[-10 -42  42  85  17 -17  -8  40 -41  15 -13   3 -24  74  -4   9  48  -2
 -35 -40 -20  -5  42 -10  18 -56  11  -6   4  13  41  25  28  54 -28   5
 -11 -23] : <217>
[ 24 -17  39 -28 -15  -6   0 -24   3  43 -11  16  25   1   4  46 -81 -17
 -11  -5 -68 -61 -23 -85 -22 -73  61  19  -8   4  27 -55  22   1  93 -19
  -2   0] : <10>
[ 45 -57  33   5  16  -5 -23   8 -40 -11 -52  13 -11  23  68  13 -65 -40
 -28 -38 -61  -5  32   0   2 -27   8 -49  17 -21 -48  10   3 -12  81  -4
  -2  -6] : <110>
[ 34  34  -4  25   6 -22 -72  20  62  17 -19  23  21  25  29  82  86  -7
 -41   8 -45 -39  10 -12  48 -68  -9 -33 -87  10 -34  39  -3 -23  15 -23
 -16 -18] : <125>
[ 60 -37  68 -53  12 -13 -12  27 -39  41 -45  -2   4  48  44  11 -38 -22
 -45 -23 -33   4   1 -39   9 -37  22 -56  19  -7 -17 -11  34  -5  65 -27
 -13 -11] : <78>
[ 47  10  -1  15  -5 -25 -47  -1  64  -6 -21   5  14  13  30 104  85   3
 -24   0 -45 -64  24  -8  45 -59 -33 -28 -75   5 -39  32  -5 -30  25 -30
  -3  -4] : <131>
[ 14  51  32 -30 -51 -29 -21  29 -18 -12   3   3  11 -29  -1  86  -2  10
 -13 -48 -18 -22 -39  13  29 -29  16 -17  11  21 -17  36 -25 -26 -21  40
  22 -27] : <125>
[ 42  -4  25 -56  -1 -23 -44  28   9  28 -48  -4   7  21  86  24 -46 -21
 -29  13 -76 -15 -40 -19  15 -30  58 -68  -6   6 -42  33  11 -24  88 -23
 -31  -2] : <125>
[ 34 -54  40 -13  20  -9 -33  11 -20  -4 -28  21  14   4  74  45 -40 -39
 -39 -21 -77 -21  25   5  -6 -22  16 -68  13 -17 -50  29   5 -29  91 -17
  18   2] : <181>
[ 45  -4  48 -83  41 -35  32 -33   0  48  14  -8  46   5  -3  82 -84 -27
   3  -3 -31 -34 -30 -72 -30 -28  29  29 -29 -31  47 -68  33  18  69  10
 -11 -34] : <67>
[-35   0 -34  14  50 -25  -1  22  46 -26 -48 -15  31  29  31  67  79 -22
  23 -20 -26 -32  13 -22   0 -39 -67   5 -94   3 -15  22 -22 -27   7  -7
  12  33] : <110>
[-29   5 -34  13  49 -17  -5  18  37 -23 -46  -6  24  18  29  79  71 -24
  28 -12 -34 -39  15 -27   4 -39 -59  10 -99   2 -11  20 -24 -33   8  -9
   8  30] : <110>
[ 36 -45  30   0   8   6 -53  36 -13   8 -38  19  -2  10  62  26 -35 -57
 -32 -20 -71 -10   8 -15  16 -32   9 -76  18  -9 -44  34  15   1  73  -4
  -2   0] : <125>
[ 22  34  15 -55  -2  10 -36  10 -49  17  35  39 -60 -44  43  81  36  23
  24 -14  -4 -63   6 -26   8 -17  26   6  -5  -1  22  29  -8 -30  -5  -3
  37  14] : <129>
[ 24  27  28 -55   7  11  -3  23 -54 -19  31  33 -40 -44  13 106   2  21
   0 -28 -13 -61  34 -51  -9 -38   7 -15 -17  23  48  26  -9 -21 -25   7
  48   3] : <78>
[-46  13 -32  35  60   0 -20  27  47 -15 -14 -23  24  12  10  67  72 -27
  40  -9 -55 -58  16 -64   1 -42 -37  10 -92  -4  14  26  -4 -15  -5 -22
   6  39] : <217>
[ -1 -43  34  50 -10 -14 -40  41 -55  24 -14  30 -49  61  29  19  55  14
 -25 -39 -17  11  21  11  27 -35  24  -1   0 -10  11  37  27  52 -15  -4
 -11 -12] : <129>
[ 21  58  31 -29 -36 -16 -16  13 -49 -11   5  11  10 -37   1  70  13  -8
  12 -46  -2 -52 -32 -29  27 -32  30  -5  26   2 -37  13 -26 -33 -28  26
  16 -41] : <207>
[  7 -10  83  79 -26  -6 -16  61 -89  31 -39  -2 -57  46  -9  43 -12  24
 -45 -46   1 -15  28  -3  -1 -36  17  -6   5 -12  15  18  41  92  -8  37
   4 -33] : <67>
[ 53 -14  44 -42  -6  -7  -6 -35   2  11 -16  22  37   9   7  52 -83 -18
 -33 -14 -65 -16  13 -57 -15 -46  82  33 -12 -31  32 -58  33   0 108   1
   0 -11] : <115>
[ -5  13 -11  18   1 -36 -61  12  69  -8 -63  11  26  -4  23  66  47  -6
 -39   7 -75 -13  34 -34  21 -40   5 -18 -84 -31 -46  11  18 -27  53 -12
  -5  54] : <115>
[ 27 -66  41  -7  14 -16 -43  41 -33   9 -26  13 -26   9  70  16 -20 -66
 -25 -11 -71 -24  10 -21  -6 -34   8 -58  26 -10 -63  38  12  -7  85 -23
  10  -1] : <116>
[ 46  24  20   3   3 -64 -71 -17  56  19 -11   0  17  10  23 104  61  -3
 -28 -17 -64 -57  38  -3  13 -51 -42 -27 -97 -10 -52  25   0 -19  31 -23
 -33 -23] : <67>
[ 18  43  44 -42 -31 -39  -6   6 -21  -9   9   2  22 -35   1  88   3  14
 -10 -36 -22 -32 -25  19  16 -15  17  -7  12  15 -23  19 -41 -62   0  13
  33 -33] : <181>
[ -16    6  -31  -18   40   -9  -37   36   33   12  -11    2   18   19
   53   84   95  -14   32  -13  -38  -37    0  -19   14  -21  -27   16
 -101  -22  -22   45  -12  -27    7  -23    9   34] : <129>
[ -9 -20  39  46 -14 -48  -1  58 -73  14 -28   5 -11  50  31 -10  -7   3
 -81 -47 -26   0   2  24   1 -55  40   0 -19   5  24  36  26  69 -33  41
   7 -45] : <125>
[ 32  38  39 -68 -45   1 -14 -14 -77  -1  33  17 -45 -79 -10  88 -13  32
  29 -29 -29 -58 -14 -42   6 -40  12 -14  33  17  70  20 -20 -55 -29  22
  44  -2] : <78>
[  4   9 -16  18  -4 -57 -56  12  82  12 -39   9  19  -6   9  69  53   9
 -20  -9 -70 -44  -1 -49  19 -63  -9 -48 -72  -3 -57  18   0 -44  39 -36
 -12  53] : <10>
[ 11  54  29 -27 -53 -35 -10  21 -12 -14   5   1  16 -30  -3  71   0  12
 -10 -51 -16 -17 -38   7  22 -20  19 -17  12  24 -20  35 -34 -30 -30  32
  24 -23] : <125>
[ -2 -29  57  74 -28  10  -7  81 -91   2 -50  -5 -47  38  -5  33 -12  27
 -41 -39  -9 -14  -8 -10  26 -50  27   3  11 -17  21  16  42  87 -14  33
  27 -32] : <131>
[ 36  -6  38 -38   9 -18 -25  22  12  19 -30 -27  21  24  69  40 -40 -18
 -18  -2 -85 -23 -12 -17  15 -27  60 -48   7  -2 -34  29   3 -49  77 -24
 -22   2] : <217>
[ 35 -17  32 -28 -16  12 -22 -31  -4  35   6  22  -3   7  27  44 -69 -12
  -3 -18 -50 -32 -16 -79   4 -32  79  40 -17 -22  18 -41  17  13  80 -25
  -2  -1] : <129>
[ 16  27   6 -46  -4   1 -41   9 -39   1  39  32 -67 -39  26  89  16  16
  25 -32 -18 -60   3 -37   1 -10  27   9 -24  -3  21  26  -5 -15  -6 -10
  31  23] : <129>
[  8  29  19 -35  -1 -17 -27  32 -39 -11  31  26 -33 -50   8  99   2   8
  14 -19 -26 -92  12 -33 -20 -51   2 -27 -19  23   4  24 -10 -22  -2   5
  36   3] : <10>
[ 27  40  18 -52 -34 -37 -30 -12 -49   5  37   7 -42 -75 -29  81  -2  17
  54 -29 -44 -82 -40 -36   2 -48   9 -29  19  11  33  20 -24 -61  -9   6
  20   2] : <10>
[ 55 -34  63 -62  28 -29 -26  22 -25  24 -48   0  12  43  44  19 -12 -53
 -29 -10 -45   0  17 -12  -3 -30  25 -41  15 -28 -21 -18  40 -14 100 -16
 -16 -11] : <115>
[ 70 -34  63 -58  15 -50 -27  -6  -6  59 -30 -22   1  34  46  35 -19 -37
 -31 -36 -46 -27   6  -5 -10 -16 -19 -49   6 -13 -33   5  23  -4  89 -20
 -26 -10] : <67>
[ 39   6  14  25 -17 -51 -70  17  38   3 -11  17  -6  14  27  82  79  -4
 -53 -16 -77 -39   5 -10  28 -72  18 -24 -63  -9 -51  53  -4 -41  38 -34
   3 -13] : <116>
[ 48  -6  33 -47  16 -20 -36  21  13  14 -29 -26  10  17  72  35 -50 -18
 -18   0 -87 -31 -10 -20  12 -28  62 -50   2  -5 -33  26   4 -50  86 -26
 -29  -1] : <217>
[ 15  10   8 -45  -7   6   1   8 -30 -18  10  18 -39 -60  22 103  30  17
  19 -22 -21 -83  14 -27  -4 -24 -17  -5 -14  20  30  29  -7 -13  -1   9
  55  18] : <131>
[ -34    3  -40   18   50  -11  -12   28   39  -16  -52   -7   27   20
   28   70   67  -24   26   -9  -28  -37    9  -24   15  -34  -70   23
 -100   -1  -12   11  -29  -28    0   -1    9   36] : <110>
[ 35  43  31 -36 -37 -18 -16  13 -48  -5   4  14  22 -33   4  90   9  -7
  -8 -60 -19 -48 -28 -18  33 -36  33  -5  15  -5 -36  26 -24 -38 -13  35
  21 -41] : <207>
[ 14 -40  25 -49  43 -27  32  12  63  75 -15 -30  55  29  16  36 -10 -62
  -6   7   3 -35 -19 -72 -25 -36 -14  39 -15   7  43 -57  20 -10  58   1
  18  16] : <217>
[ 55   0  38 -68  18 -16 -35  24 -10  -4 -37  -5  24  23  72  33 -55 -23
 -39  10 -82  -2  14   7   1 -14  68 -44 -13 -31 -54  16  20 -32 108 -23
 -21 -11] : <115>
[ 21  48  53 -33 -48 -37 -17  24 -43  -4  15   0  19 -30 -19  92  -8   6
   5 -43 -25 -52 -27  12  23 -46   4 -25  22  17 -45  16 -27 -45 -12  24
  15 -38] : <10>
[   6  -13   80   64  -20   20    0   97 -104   11  -35   12  -48   51
  -10   34  -35   29  -52  -33    9    6   17  -38   19  -56   53   -4
   14    1   35   11   30   76  -35   29   19  -44] : <78>
[  -2   -2   33  -44   56   -2   50   -3   -2   39   -1  -24   46   26
    0   40  -69  -40   27   21  -24  -23  -51 -102  -21  -40   61   33
    2  -23   72  -70   41    3   47    0   -3   -8] : <217>
[-44   0 -32   1  56 -23  -8  24  47   4 -27  -4  36   0  29  72  87 -28
  16   4 -42 -49   6 -24 -16 -26 -52   8 -98   3  -4  31 -22 -38  12 -26
  29  35] : <181>
[ 48 -30  45 -44  15 -20 -27  32 -23  40 -58   5  12  26  63  13   2 -59
 -20 -16 -39 -24 -26 -51   8 -43  42 -53  26 -20 -54   0  26 -15  77 -20
 -20 -23] : <207>
[ 21  33  37 -50  -4 -24 -35 -15 -35   3  29  22 -41 -57  15 111  11  19
  10 -32 -34 -81  30 -28 -28 -24 -24  -9 -26   9  19  17  -1  -7   5  10
  24  -3] : <67>
[ 49 -42  64 -46  20 -32 -25  19 -12  38 -41   3  13  37  57  32  -8 -36
 -39 -10 -45 -12 -11  -2  -1 -25  23 -54  17  -6 -30  -3  11 -39  90 -34
   1 -12] : <181>
[  28  -44   21  -58   41  -24   33   18   34   81  -27    1   64   13
   29   31  -10  -84  -15   -1   12  -44  -36 -114  -25  -48    8   33
  -18  -17    7  -61   21    6   66    0   23  -11] : <207>
[ 14  35  34 -21 -48 -37 -13  26 -32 -14  16  -7 -22 -29 -11  74  21   4
  -6 -49 -19 -34 -35  10  26 -25  12  -2  34  21 -30  50 -34 -44 -11  20
  35 -12] : <116>
[ 29 -33  41 -62  33 -42  28  -5  59  78 -18 -26  54  12  20  54 -37 -55
 -10   3  -3 -43  -6 -71 -48 -21 -35  37 -40  -5  12 -61  16  19  78   0
   8  -6] : <67>
[ 30 -51  35  11  19   0 -21  10 -45 -21 -52  10  -9  25  71  21 -62 -44
 -15 -39 -65 -14  30  -9  -7 -34   5 -51  19 -22 -44  14   5 -13  77  -5
   3   3] : <110>
[-19  -4 -30  23  40 -23 -14  18  37 -14 -49  -3  22  24  26  75  62 -21
  22 -24 -35 -31  13 -23  16 -37 -62   6 -86   2 -19  21 -29 -33   7  -7
   6  31] : <110>
[ 23  -3  33 -38  10  -7 -31  28  10  12 -37 -26  13  18  79  33 -45 -17
 -12  12 -89 -21 -13 -17   1 -23  65 -44   0  -5 -35  25   9 -44  79 -28
 -22   6] : <217>
[ 58 -54  51 -14  11 -22 -43  -8 -15  19 -18   8  -1   2  55  56 -50 -43
 -29 -50 -77 -34  50  -8 -12 -16 -26 -60   4 -23 -54  25  12   6  85  -7
  -8   0] : <67>
[  47  -10   22  -26  -13    8   -1  -44   -9   33   -9   29   29   -8
   20   42  -77  -32   -7  -21  -50  -58  -29 -108   -3  -58   88   30
    1  -15   20  -44   13    3   78   -4   -4  -19] : <207>
[-32  17 -15  -6  42 -17 -21  31  28 -20 -37  -8  46  11  24  79  72 -35
  13  -8 -48 -37  31 -16 -13 -37 -41  17 -92 -25  -7  19   6 -21  21   4
  20  32] : <115>
[-11 -28  50  45  11 -17 -21  47 -64  -9 -36  23  -9  53  10  16  47 -14
 -38 -19 -25   9  60  18  10 -45   7  -6  -5  -7  10  17  33  49   0  17
  -4 -29] : <115>
[ 33 -33  30 -70  30 -30  21  11  42  65 -25 -10  59  16  17  36 -34 -63
 -25  18   1 -16  -3 -52 -35 -25  -3  43 -26 -22  20 -66  29   1  86  11
  24   3] : <115>
[ -1 -27  51  43  12  -9 -15  47 -65  -4 -27  21  -4  58   7  18  49   4
 -58 -14 -16  11  58  21  10 -50  22  -6 -10 -14  23  21  45  58   8  24
   3 -37] : <115>
[-21 -22  37  59  10 -42  17  51 -89 -16 -45  -3 -23  44  26  -4 -18   8
 -51 -47 -19  -2  21  20   2 -57  18  19  -8  -6  16  18  10  46 -28  43
   9 -46] : <110>
[ 12  -4  56  86 -10  21 -18  86 -98  15 -52  29 -35  47  10  23  17  12
 -48 -38  11 -21   3 -47  34 -67  77  -9  16 -26  -2  20  32  67 -16  34
  11 -45] : <207>
[ 29 -52  23 -13  17  -2 -39  28 -26   4 -32  19   7  13  79  15 -38 -51
 -27 -28 -72 -12   9  -7  -4 -27   9 -71   7  -8 -39  42  15   8  68  -4
   3   1] : <125>
[-24   2 -39  10  53 -23  -8  15  38 -23 -45  -2  19  20  30  72  77 -19
  30 -18 -36 -33  17 -20   7 -33 -61   7 -92   3  -9  23 -27 -37   4 -14
   4  33] : <110>
[ -10  -18   39   41   10  -23   14   62 -111   16  -32   12   -2   31
   36  -12   -2  -18  -50  -44  -20  -28    4  -23    0  -60   55   15
   -4  -23    0   27   22   58  -30   37   10  -63] : <207>
[-20  -6  -9  32   8 -38 -53   3  74  11 -51  -3  28   5  27  67  65  -2
 -28  -4 -88 -32  16 -53  28 -60   4 -26 -79 -12 -20  15  17 -33  36 -17
 -15  55] : <217>
[ 31 -49  24  14  16  -7 -26  -2 -25 -23 -51  15  -9  23  72  11 -55 -39
 -14 -39 -61  -9  38  -6  -2 -25  -6 -56  17 -10 -61  17  -5 -15  77 -15
  -5   7] : <110>
[ 40 -38  39 -23  17  16 -52  16 -42   4 -20  27 -20  13  90  18 -43 -39
  -7 -18 -64 -17  26 -24   7 -12  49 -53   7 -39 -68  16  21  -1  87 -33
 -13   1] : <129>
[ 44   5  21 -57  12 -18 -36  31  14  29 -48  -4  23  24  83  22 -38 -22
 -32   7 -68 -13 -37 -20  15 -29  52 -59 -13   2 -50  29  10 -26  89 -26
 -27  -7] : <125>
[ 12  26  21 -46  14   2 -12   2 -39 -11  27  37 -37 -49  27 105  27  16
  -5 -18 -17 -78  20 -12 -21 -25   8  -7 -10  21  45  25 -14 -46   9   5
  62  16] : <181>
[  2  -9  37 -55  50  -7  41  -1   2  39  -7 -18  46  22  15  45 -57 -38
  15  20 -31 -32 -41 -90 -24 -49  62  38  -4 -20  75 -71  42  -7  55   4
   0  -3] : <217>
[ 42  33  12 -35 -44 -32 -21 -55 -69 -20  13  12 -74 -65 -12  63   4  38
  46 -49 -33 -48 -23  -5  14 -30  12 -18  36   8  65  21 -35 -74 -15  20
  20   8] : <110>
[ 30 -28  35 -10 -18 -18  -1 -27  -7  21   4  19 -23  -7   2  20 -61 -19
 -22 -10 -65 -34 -24 -85 -15 -54  83  27  14   3  30 -26  14   8  83 -29
   5 -12] : <116>
[  -6  -15   79   88  -20    6  -11  105 -103   25  -47    3  -49   54
  -19   16  -20   12  -41  -24   -3  -19   -3  -23    9  -68   54  -18
   14  -12   10    2   39   74   -8   24   12  -35] : <10>
[ 60 -20  55 -38 -21 -36  -9 -63  24  50  -6   6  15   5   9  63 -76  -8
 -30 -35 -62 -43   7 -62 -25 -38  33  23 -13  -3  24 -47  19  13  94 -11
 -16  -8] : <67>
[ 23 -23  30 -68  34 -14  57  -3  13  10  -9  -8  44   7  12  70 -67 -23
   9  19 -13 -30 -47 -85 -12 -38  42  22  -9 -15  46 -70  35  19  57   1
   9 -17] : <131>
